Each row is followed by its class.
[-26  43  48  21 -32  16  11  -9   3  11  32  29  58 -16  -8 -14   7  28
  25  67   1  14  10 -31 -15  21  -3 -15 -40  -4  32  -4]
<53>
[  4   3  11 -12 -20  26  18   4   8 -14  -3  -5  55   7   0 -10  -9 -46
 -52 -42  -1  25  17 -29   6 -22 -18  53  21   5   1  28]
<37>
[  7  53 -63  58  31 -13  -4 -16  22  -2 -32  37   5  -1 -10  28  23  -3
  -8 -11 -23  43  18 -14   7  44  24  17 -29  14 -35 -22]
<92>
[-13  -4   6  14  11 -25  14 -24  20   3 -28  20  49 -32   5  32   6  11
 -36  29  -9   8  19 -19  -5   6  -9  54 -12   1  24  -7]
<144>
[-13 -14 -15  26 -27  33 -37   1 -10  21  40 -32 -53  34  14  -2 -19  -8
  -1 -11  15 -50  23 -18  -3 -20 -16  10 -16 -22  37  14]
<53>
[ 26  -3  16  19  -5  31   0  27  34 -16   3   0  25  -5  -7  -5 -15 -23
  18  17  13  43  14 -47  28  27  11  -4 -17  16  30  16]
<18>
[-14  -2 -23 -62 -48  22   1  -7  19 -12  38  18 -35 -14  -6 -21  54  13
  -9 -15 -35  21   5  37 -48 -28   4 -15  -2 -14 -25  10]
<112>
[ -6   3 -19  -5  -9   1  39   5 -19   3   5 -21   7  20  36 -10 -56 -27
  -5   6 -18 -26  -7   9  13 -65  32  19  17 -26 -40 -38]
<188>
[ 15  25 -13   8  19   3  10  -4 -18  10  -1  -9  38   0  -7  -7  21 -11
 -13 -32 -22  49  36  31  53  53  26  25  -2 -18   3  11]
<144>
[-15   0 -27  29  -9 -18   3  12   2   2 -16 -19 -57   5  32  27 -11   0
 -10   8   5 -12 -36  28   0  22  -5  22 -26  27 -36  36]
<92>
[ 42  41 -11   4  -7  33  28  -2  21  11   8   4 -14 -11 -13  48  -4  46
  17  16 -34  31  52 -51 -39 -29  15  28   6 -17 -16   6]
<18>
[ -3  21 -16  57 -39 -17 -22 -26 -13   4  29 -44  31  42   5  27   4 -14
   6  66 -31  14  21   1   4  40   3 -10 -34  13  14  34]
<15>
[ -3   1   2 -23 -26 -25  43  18  22  15 -40   8  -8 -15 -16   2  15 -28
 -18 -33  35  -1  -3  15  -9  19  -5  28  59 -25 -36  12]
<92>
[-35   5 -31  42  49  -3 -21 -13 -16   4  32  37  -3  -9  27 -21   2 -37
  27 -22  -7  -9 -49 -34 -17 -22 -35 -23 -44   8  42 -53]
<146>
[ -3 -31  38   2 -15   2  -7  13 -28 -20  -1  20 -14  14  25  -9 -42   8
 -11   0  16 -65 -53 -40 -21 -18 -14  28  21 -37  39  -8]
<18>
[  2 -13 -22  28  10 -12  -8  10  -5   6 -23  21   5   7   3  12  -7 -18
  -9 -16  -3 -17   8 -14  -6 -19  -3 -17  10  -6   4 -16]
<53>
[ 24  12 -14   2 -16 -26  -5 -10 -21  -2  14 -23  -7  28  -3 -17 -15 -23
  -6 -33 -50   5 -23   9  29 -33  18 -16  10  -2  -6  27]
<146>
[-10  33 -42  35  16   2  -6  20 -26 -31   4  32  47  -7 -23  -6  47 -11
 -49 -58 -42  16  -6  21   5  11 -26 -19  19 -13  -1 -15]
<52>
[  5   2  42 -15   9  -4  30  20  38  32  13  -1  -2 -30  -9  17 -11  23
   5  45   1  19 -43  -4  -4 -28  46 -12 -24  14  19  82]
<144>
[  9   1 -10 -23 -17  29  -4 -13 -22   7 -30  19  43 -56  11  15 -31  -6
 -37 -17 -43   2 -16  -5   2 -52   1  50  -3  31  36  37]
<15>
[-14   0  26  13 -49 -40  16  21  72  30 -43 -41  11 -22  -4  17 -26  31
  16  25 -26  11 -45  10  -5  -7 -38   9 -10   4 -27   0]
<146>
[ 21  16  -7  58 -26   3   0  13 -17  -4   2  15 -20   6  34  25  -7 -32
  36  11   4  36  -3 -51 -12  62  -8 -30 -12   1  14  55]
<92>
[ 22 -21  26   4 -23 -34 -40 -35 -40   8 -21  14  -1 -22  -1   7  -7   3
 -17  37 -41 -35   2 -10   0   1   7 -26  39 -40  41  51]
<188>
[  7 -10 -35   5  11 -18 -19   0   6 -37   1 -29 -56  -8 -21  12   4  12
 -16 -26  -2 -18   3   0  37 -34 -11  30  -7  -1   8 -20]
<194>
[ -2 -41   5  25 -55  -8 -26 -13   0 -23 -10 -28  -8   8  11  28 -43 -16
  24  32 -27   4  56 -19 -20 -19 -34   2 -20 -21  23  -2]
<8>
[  11   60  -19    2   -8  -15   38   -9  -13    8   24  -51 -114    4
    8   37    4   20   43   65   27  -28  -12  -29   18  -17   15   21
    8   23  -44   27]
<8>
[ 51  -9 -32  -1  30  35   7  20  45  22 -10   2  20  13  -7  36  -1  53
   3  -9 -46  47  24  18 -42  54  15  16  -1  -1 -23  -5]
<15>
[  7 -24 -16  19 -41   3 -27 -23  40 -19   7 -15 -79 -19 -26   0   2 -26
  31  33 -10  14 -26 -13  -2  35 -13   9 -27 -26  30  41]
<146>
[  9  39   4   9  -2  27  42 -25 -34  13  47  -3  16  13  -3  34 -22 -16
  62  25 -14  14  31 -53 -21 -17  30  47 -26 -38  28  -4]
<8>
[ 15   7 -29 -17  -4  35  -3  27  23  17 -25   7 -16 -28  -4 -18 -23   0
   5 -18   8 -30  -5 -32  46  -1  24  35  19 -23  45 -37]
<8>
[-23 -40  55   8 -21  -3  -8  -5  48   2 -38  -7  52  -2  -9 -19  -7 -40
 -33  62  61 -19  -9 -13  38  17  15  12  25 -21  22  10]
<15>
[-15  -7  19  -2 -12  42  28  12   4  14  33 -27  41   0  39   3  10 -15
   2  64  -5   3 -17  -2  13 -10   3   2 -10 -14  13  27]
<18>
[ 27  49 -48   1  -3  12 -13 -30 -25  22  -8 -11  24  45  33  41  39  25
   3  12 -12 -19 -16 -56  12  27  -9  24   9  41  -9 -18]
<112>
[-19 -27 -30   3 -48  16 -19   2  38  11  15  -1 -66  16   3  -1   1   9
 -22  24   9 -58  -4   9 -47  54   7  50 -11 -32  20   5]
<188>
[ 21   0 -40   1  61 -21  43 -11 -34  27 -37  15 -23 -21  33  -5 -24 -72
 -40 -23   0 -14 -25   0  18 -20  13   7  64  34 -25   7]
<146>
[ -7  39 -10  13  -7  17  42  -6 -28  13  -5  -2  16 -32 -28   4 -55 -43
  -2 -13 -39  29 -36  20 -18 -30   7  29  -9 -10  -2  24]
<194>
[  8 -11 -14  19   7  24  -3  26   6  29 -11  23  29   2   8  -5 -39  -3
 -36  -8 -31  -1  27  19 -26  30  34  13 -13  13  26   6]
<18>
[ -8   5  41  10   7  21   4 -27 -22  23   8 -11  96  34   0   0 -57 -38
   7 -41 -35  31 -14 -13  -6 -43   7  29 -30 -19  11  -3]
<194>
[ -2  60  -3  16   9  23   1  -3  -5  41  16   9  27  -2 -32  13  -3  26
  42   0  13  23  33 -26 -21  43   8  35 -51  30  22 -16]
<37>
[  4 -27  33  10   7 -16  37 -18 -44 -33  24  -4  -2 -10  40  13 -28 -15
  -7  45 -20  24  39  -5 -31 -31 -29 -24  31 -23 -21   8]
<112>
[ -1   6 -12  13 -29 -14 -13 -16   9  26  11 -50 -64 -15  -9  -6 -39  24
  25  35   9 -35  36  -7  29  37   5  44 -11 -28  38 -38]
<194>
[-31  26  36 -28   1   9  36  -3   8  27  19  18  65 -30  -6  12  21 -11
  18  -8 -23  21 -50 -21 -43 -41 -38  23  -9   1  16  15]
<8>
[ -7  26 -27   3 -30  45  21  30  18   1  11 -16 -45  -3  -8   0 -30 -50
  27   6  31   4   2 -33   4 -60  15  -7 -12  22  -2  17]
<8>
[-32  21 -35  10  -6  16  -5   7 -21   3 -17 -13  27  -4  32  -4 -15 -38
  23 -33   4 -20 -73 -17  56 -42 -11  20 -22  17  -6 -49]
<52>
[-13 -17   3  10 -18   4  22   8  -5  -4 -15 -10  10  -9  -8  16 -38 -42
  17   1  30  10   6   7  -3  -3 -12  29 -14  -4   7  10]
<92>
[ 15   2 -22  30   2 -14 -19   4  -1   2 -14 -34  28   9  -9  35   7  -3
  -3 -37 -49  21  46  -2  20   2 -34  21   3 -19  12  -6]
<8>
[-48  11  35  -1 -35 -21   5 -34  -6  -6  48 -12  -6 -20  -2   9  28  -7
  40  60  13  14 -18 -14 -36  -1 -51  -1 -37   9  13  11]
<112>
[ 10 -16 -36 -24 -35  27  -4  -6 -28  24 -13  25 -82 -36 -11  14  26   4
  -1  18   4 -29  44  41 -34  16  26 -10  17 -18   6  44]
<53>
[  4   4  -7  10  24  -1  21 -14 -13 -30  54  -6  30  17  -7 -11  28 -32
  27 -15  -8  42  34 -17  19 -20 -14 -18  16 -76   0 -34]
<92>
[-30  10   3   9  -5 -49   2 -14  -7  12 -19  -1 -15  32   4   0   3  -8
 -23 -14  17 -20  -1  31 -27  -1   2   0  -2  33 -56 -21]
<194>
[-46  19   6 -14 -13  -3  -4 -26 -19   0  39 -53  -6  24  -8   6  44 -24
 -13   4  11 -20  26  15   2 -92 -54  -6  14  -7 -28   4]
<8>
[  1 -17  43   3  -5  -5 -15 -10 -12  -9 -19  70  91  -4  14 -13  54 -32
  29 -24  10  50  13 -24  -5  50  18 -33   0 -29  19 -13]
<15>
[ 23 -21 -18 -20 -13  40  47  25   8  12   4  -6 -11  -7  33  25 -11  21
   2  36   1   2  75   7 -31   6  21  23  14  -6 -15 -17]
<18>
[-20  25  -7  10 -53  -3  22  -6  18  28   1 -10  56  59   9  -3  -5   5
 -29  25 -10 -28  22   0 -25   7   8  21  10 -15 -32 -39]
<53>
[-27  -5  11  39   5 -23   4 -36 -10 -35  20 -17 -71  13  13 -11  -9 -12
 -30  40  -4 -16  -5  16 -12 -39 -25  -9  14 -39 -46   6]
<146>
[  0   7 -20   0  -4  46 -11 -10  34  15 -48 -20 -20 -22 -38  15 -46  35
  -1 -10 -16   6  -4  26  -3  -4  -6  62 -22 -20 -17 -32]
<194>
[ -8   3   3  -7   5 -32   3 -19  -4   0  27 -16  19  12  -6  -9  12 -43
 -15   1   7  -8   5 -19  30 -72   5 -24  22 -10   8  17]
<92>
[  2 -22  -2  11 -12 -31 -22   3 -39   7   9  -4  19  30  20  12  14 -27
   7  -6  -6 -35 -47  -7  19  29  19 -19  -4  14  36  35]
<52>
[-12   1  20  12  -7  15   8   2 -20   2  -3   5  -9  16  12  -1   0   8
  -2  29  59 -20  12  17  19  80  27  42 -21   1   7  17]
<92>
[  3  -2 -25  11 -11 -38  18 -20  -8  -5   4 -23 -60   2  15   1 -25 -58
   6  15  15  13 -12 -18 -14  24 -40   5  22  29 -13  16]
<144>
[-15   1  16 -46 -15  49  24  14 -29  13   4  24 -33 -50  -8 -13   9  25
  14  19  31 -17  36  34 -10 -50  45  -1   4 -46  -2   7]
<37>
[  4  39  10 -14 -27  64  43  25  -4  19  30   1  26  -1   7 -14 -36   2
  42  48  38  14  32 -36  -3  -5  42   5 -26  15  14 -10]
<37>
[-10   2  12   8   4   4  12  62  17  16  25 -11 -26 -12   5  -8 -19 -35
  10 -54   1  19 -69   9   5 -20  13   2 -39  44   9  68]
<18>
[-12   2  18 -12 -10 -26  20 -17 -29 -21   9 -11 -51 -60  21  28 -13  27
   8  14 -12  17  12   6 -18 -14 -50  44 -19  44 -12  17]
<112>
[ -4 -29  12 -11  26 -52 -20  -5  10  25  15  21  22 -16  24  17  18  37
  -7 -27 -22 -21  20 -13  -5  13  16  23 -30  36  39 -16]
<52>
[-21  10  -1  29 -17  15  -5 -21 -16  -2 -23   8  22  -7 -16  -7 -45 -25
  -6 -11 -29   7  19   7 -15 -63  -3  -9   4 -65 -10 -40]
<194>
[  8   0  45   6 -55 -53   1   1  28   7   1  -6  -7 -20  11  13  27  31
  -2  69  -6   5  34 -19   9  16   9 -39   0  28  -1  57]
<53>
[ 36 -20   7  10  24  44  12 -15 -28   1  33  -2 -17 -14   5   2 -61 -20
  21  34 -34  35   3  -6 -24  35  11  -3 -18  -6  42  43]
<194>
[  4  -9   5 -17   4  17 -18   5 -36   4 -17  35  37 -10   9   2 -12 -28
  -4 -38 -14 -13 -25 -22  -1 -25   2   8  -8  28  51  22]
<8>
[  5   0  -3 -13  36  -7  32 -29 -25  29 -16  -2  36  23  15  -8 -27 -34
 -26  51   0  -3   0  30   8  17  47  -5  31  24 -37  -8]
<112>
[-27  43  39  34 -33  -7  -8   7  -4  -9   5  10  24  45 -16 -19 -33  26
  21  30   7 -14 -54   4 -10  25  29  -2 -46  -3 -24 -10]
<188>
[ 17   1 -31  70   5 -28 -57  -9   4  -8 -79  -3   8  10   0  24 -58 -28
 -33 -21 -54  29  -8 -10   7 -11 -16 -14 -17  45 -30  25]
<37>
[  0  34 -28  -7 -46 -13  25 -10 -35   0  18 -32 -31   6 -12  39 -29  54
  42  49 -46 -29 -50  26 -31 -10   5  22 -22  -3 -23  -4]
<52>
[  1  24  29 -26  -4  60  35   3 -36  26  32  41  45 -43 -15 -15  23 -23
  12   7  -5  39  -2  -1 -41  30   2   0  10 -31  39  57]
<37>
[-18  20  -2  48   1  17 -37 -20  19  13  -2  -5   1  12 -26   5   2  21
 -15  -1   0  -1  56   5  16  36  16  27 -26 -27  -1 -22]
<52>
[-10  24 -40  59 -25 -14 -23  14  59  23 -34 -27  29  20 -21  20 -26  23
 -40  31 -58 -17   5  11   1 -28  12 -11  -2 -34 -24 -22]
<188>
